Below are the code and all the weights of a small trained network. Each question names an input and a target symbol and asks about switching units off, where a switched-off unit gives its printed mean instead of its output.

import numpy as np


def w(rows, s, z=0):
    codes = np.array(rows[::2]) - 128.0
    scale = np.full(codes.shape[1], s)
    scale[-1] = z or s
    return codes * scale


def softmax(a):
    e = np.exp(a - a.max(-1, keepdims=True))
    return e / e.sum(-1, keepdims=True)


def log_softmax(a):
    a = a - a.max(-1, keepdims=True)
    return a - np.log(np.exp(a).sum(-1, keepdims=True))


def net(x, mask):
    ids = ['ΛΞΠαβδεζηθτφω'.index(c) for c in x.split()]
    T = len(ids)
    res = E[ids] + P[:T]
    u = 0
    for l in range(3):
        r = res
        for j in range(3):
            rows = slice(2 * j, 2 * j + 2)
            q, k, v = (r @ M[l][rows].T for M in (Q, K, V))
            z = softmax(np.where(np.tri(T) > 0, q @ k.T / 2**0.5, -1e9)) @ v
            o = O[l][rows]
            res = res + np.where(mask[u + j], z, o[:, -1]) @ o[:, :-1]
        u += 3
    return log_softmax(res[-1] @ U[:, :-1].T + U[:, -1])


Q, K, V, O = {}, {}, {}, {}
E = w([
[142,166,144,105,157],'Λ',
[164,165,114,85,163],'Ξ',
[164,189,140,90,186],'Π',
[144,171,143,98,172],'α',
[165,197,102,65,192],'β',
[117,193,150,97,148],'δ',
[111,67,32,19,33],'ε',
[106,191,157,53,152],'ζ',
[195,178,156,231,241],'η',
[96,237,233,81,194],'θ',
[12,200,241,194,107],'τ',
[75,78,2,126,153],'φ',
[19,166,60,198,66],'ω',
],0.0075)
P = w([
[179,230,60,79,189],'0',
[86,151,102,66,254],'1',
[56,130,123,72,247],'2',
[50,112,137,88,221],'3',
[47,118,128,93,189],'4',
[53,127,114,107,164],'5',
[56,149,83,121,142],'6',
[64,174,54,147,107],'7',
[89,187,37,148,99],'8',
[112,205,50,135,97],'9',
],0.0048)
Q[0] = w([
[30,81,15,91,26],'L0H0',
[40,126,23,10,158],'L0H0',
[255,87,224,167,18],'L0H1',
[26,130,22,27,231],'L0H1',
[63,213,214,193,202],'L0H2',
[206,40,102,55,60],'L0H2',
],0.0064)
K[0] = w([
[235,26,2,38,11],'L0H0',
[61,23,86,150,47],'L0H0',
[219,215,228,45,252],'L0H1',
[27,29,49,124,11],'L0H1',
[8,99,88,136,17],'L0H2',
[222,80,194,97,244],'L0H2',
],0.0068)
V[0] = w([
[66,210,253,27,152],'L0H0',
[204,59,76,36,41],'L0H0',
[252,164,237,66,227],'L0H1',
[207,211,246,56,219],'L0H1',
[235,53,44,186,134],'L0H2',
[215,108,168,81,213],'L0H2',
],0.0064)
O[0] = w([
[40,245,139,53,185,245],'L0H0',
[247,128,56,39,49,36],'L0H0',
[213,235,180,2,169,76],'L0H1',
[171,232,138,4,181,131],'L0H1',
[212,12,178,141,76,1],'L0H2',
[237,69,103,37,183,131],'L0H2',
],0.0058,0.0034)
Q[1] = w([
[127,241,214,2,195],'L1H0',
[60,152,135,199,183],'L1H0',
[164,183,212,65,104],'L1H1',
[70,73,68,151,101],'L1H1',
[127,211,99,82,170],'L1H2',
[251,151,104,85,67],'L1H2',
],0.0065)
K[1] = w([
[112,234,234,237,173],'L1H0',
[75,151,123,150,36],'L1H0',
[168,158,78,178,213],'L1H1',
[116,95,171,74,53],'L1H1',
[125,195,186,158,183],'L1H2',
[205,150,184,13,254],'L1H2',
],0.0059)
V[1] = w([
[136,147,53,202,251],'L1H0',
[165,177,203,53,113],'L1H0',
[209,88,80,121,93],'L1H1',
[186,112,75,106,170],'L1H1',
[154,185,152,62,193],'L1H2',
[1,227,254,163,75],'L1H2',
],0.006)
O[1] = w([
[202,2,73,225,188,212],'L1H0',
[137,191,152,123,176,131],'L1H0',
[119,161,209,117,111,33],'L1H1',
[117,117,199,132,182,134],'L1H1',
[183,154,142,99,165,171],'L1H2',
[134,221,100,193,106,254],'L1H2',
],0.0068,0.007)
Q[2] = w([
[124,75,148,252,225],'L2H0',
[115,126,94,214,217],'L2H0',
[118,120,191,200,116],'L2H1',
[160,136,239,136,208],'L2H1',
[162,129,173,7,45],'L2H2',
[218,164,164,27,146],'L2H2',
],0.0046)
K[2] = w([
[179,75,47,189,19],'L2H0',
[164,132,51,149,37],'L2H0',
[124,169,253,94,128],'L2H1',
[185,155,220,198,157],'L2H1',
[99,180,177,157,243],'L2H2',
[67,131,206,196,170],'L2H2',
],0.0048)
V[2] = w([
[192,76,3,154,131],'L2H0',
[134,113,31,48,66],'L2H0',
[132,160,107,35,124],'L2H1',
[34,83,109,94,77],'L2H1',
[51,88,162,229,205],'L2H2',
[53,104,228,200,152],'L2H2',
],0.0062)
O[2] = w([
[77,9,254,14,125,241],'L2H0',
[87,132,166,54,42,113],'L2H0',
[50,110,106,78,64,170],'L2H1',
[124,220,143,100,157,2],'L2H1',
[87,107,56,141,229,163],'L2H2',
[70,151,4,210,222,32],'L2H2',
],0.0062,0.0047)
U = w([
[73,254,64,200,155,101],'Λ',
[136,78,238,75,60,143],'Ξ',
[158,129,112,90,122,121],'Π',
[227,63,144,204,203,253],'α',
[154,129,141,140,80,97],'β',
[126,177,77,98,105,156],'δ',
[70,2,146,53,169,94],'ε',
[108,216,88,82,213,102],'ζ',
[178,82,109,151,65,177],'η',
[144,136,101,55,126,124],'θ',
[156,134,125,72,127,80],'τ',
[98,194,52,26,131,136],'φ',
[75,75,48,250,103,69],'ω',
],0.0053,0.0048)

Each question gives the input, a string of symbols that net reads in full, and the target symbol t.
The units are the heads (2 rows each of Q, K, V and O). Each row of codes is followed by its name. A weight is (code - 128) times the scale printed after its matrix; where a second scale follows, it is the last column's (O and U).
mask holds one flag per head, layer by layer. A switched-off head (its flag False) gives its mean, the last column of its rows in O, instead of its output. The means were averaged over made-up inputs and are rounded, as every weight is.
A unit's drop is (log p(t) with every unit on - log p(t) with that unit switched off) / (log p(t) with every unit on - log p(t) with every unit switched off).
The circuit of an input: a set's keep is (log p(t) with only the set's units on - log p(t) with every unit switched off) / (log p(t) with every unit on - log p(t) with every unit switched off). Starting from all 9 units, units are removed one at a time, each time the one whose removal leaves the highest keep (on an exact tie, the one counted first), for as long as the keep stays at least 0.8.
units of the circuit, in order: the units of the circuit, biggest drop first
unit that matters most: the unit with the biggest drop
heads that matter: for each layer, one digit per head in row order, 1 if its drop is at least 0.15 and else 0, layers parted by /
input Ξ η δ Ξ, target α: units of the circuit, in order => (L1H0 L2H0 L0H0 L2H1)
input φ η δ α α ω β, target ω: units of the circuit, in order => (L0H1 L1H2)
input η Ξ ζ ζ ζ τ η η, target Λ: units of the circuit, in order => (L0H2 L0H0 L1H2)
input Ξ Π η η τ τ η τ η, target Λ: heads that matter => 001 / 001 / 100
input α η Λ ω φ φ α, target ε: units of the circuit, in order => (L2H0 L0H1 L1H0)
input Π φ Π τ, target ε: units of the circuit, in order => (L0H1 L2H0 L0H0 L1H0)
input φ θ θ, target ε: heads that matter => 110 / 101 / 100
input τ θ Π, target Λ: heads that matter => 100 / 001 / 100
input η τ β, target Λ: heads that matter => 100 / 001 / 100
input η ε η, target Ξ: units of the circuit, in order => (L0H0 L2H2 L2H0)
input α ζ ζ δ ζ φ ω ω φ, target ω: unit that matters most => L0H1
input τ δ φ, target ε: units of the circuit, in order => (L2H0 L0H1 L1H0 L0H0)
input η η α Ξ η, target α: units of the circuit, in order => (L1H0 L0H0 L2H1)
input β ζ ζ η δ θ ζ Λ τ, target Λ: units of the circuit, in order => (L0H2 L1H2 L0H0)
input τ η τ η τ Π, target Λ: heads that matter => 100 / 001 / 000
input θ ζ φ, target ε: heads that matter => 010 / 000 / 100
input η Π Π, target α: units of the circuit, in order => (L1H0 L2H1)
input φ θ Π, target ε: units of the circuit, in order => (L2H0 L1H0 L0H0)
input φ ω ζ θ τ ζ ω Π ζ, target ω: units of the circuit, in order => (L0H1 L2H2)
input ω Λ δ, target ω: heads that matter => 011 / 001 / 001
input δ τ Λ, target Λ: heads that matter => 100 / 001 / 100
input ζ Π η ω θ η, target ω: heads that matter => 111 / 101 / 011
input τ τ φ β α ε Π, target Ξ: heads that matter => 100 / 100 / 101
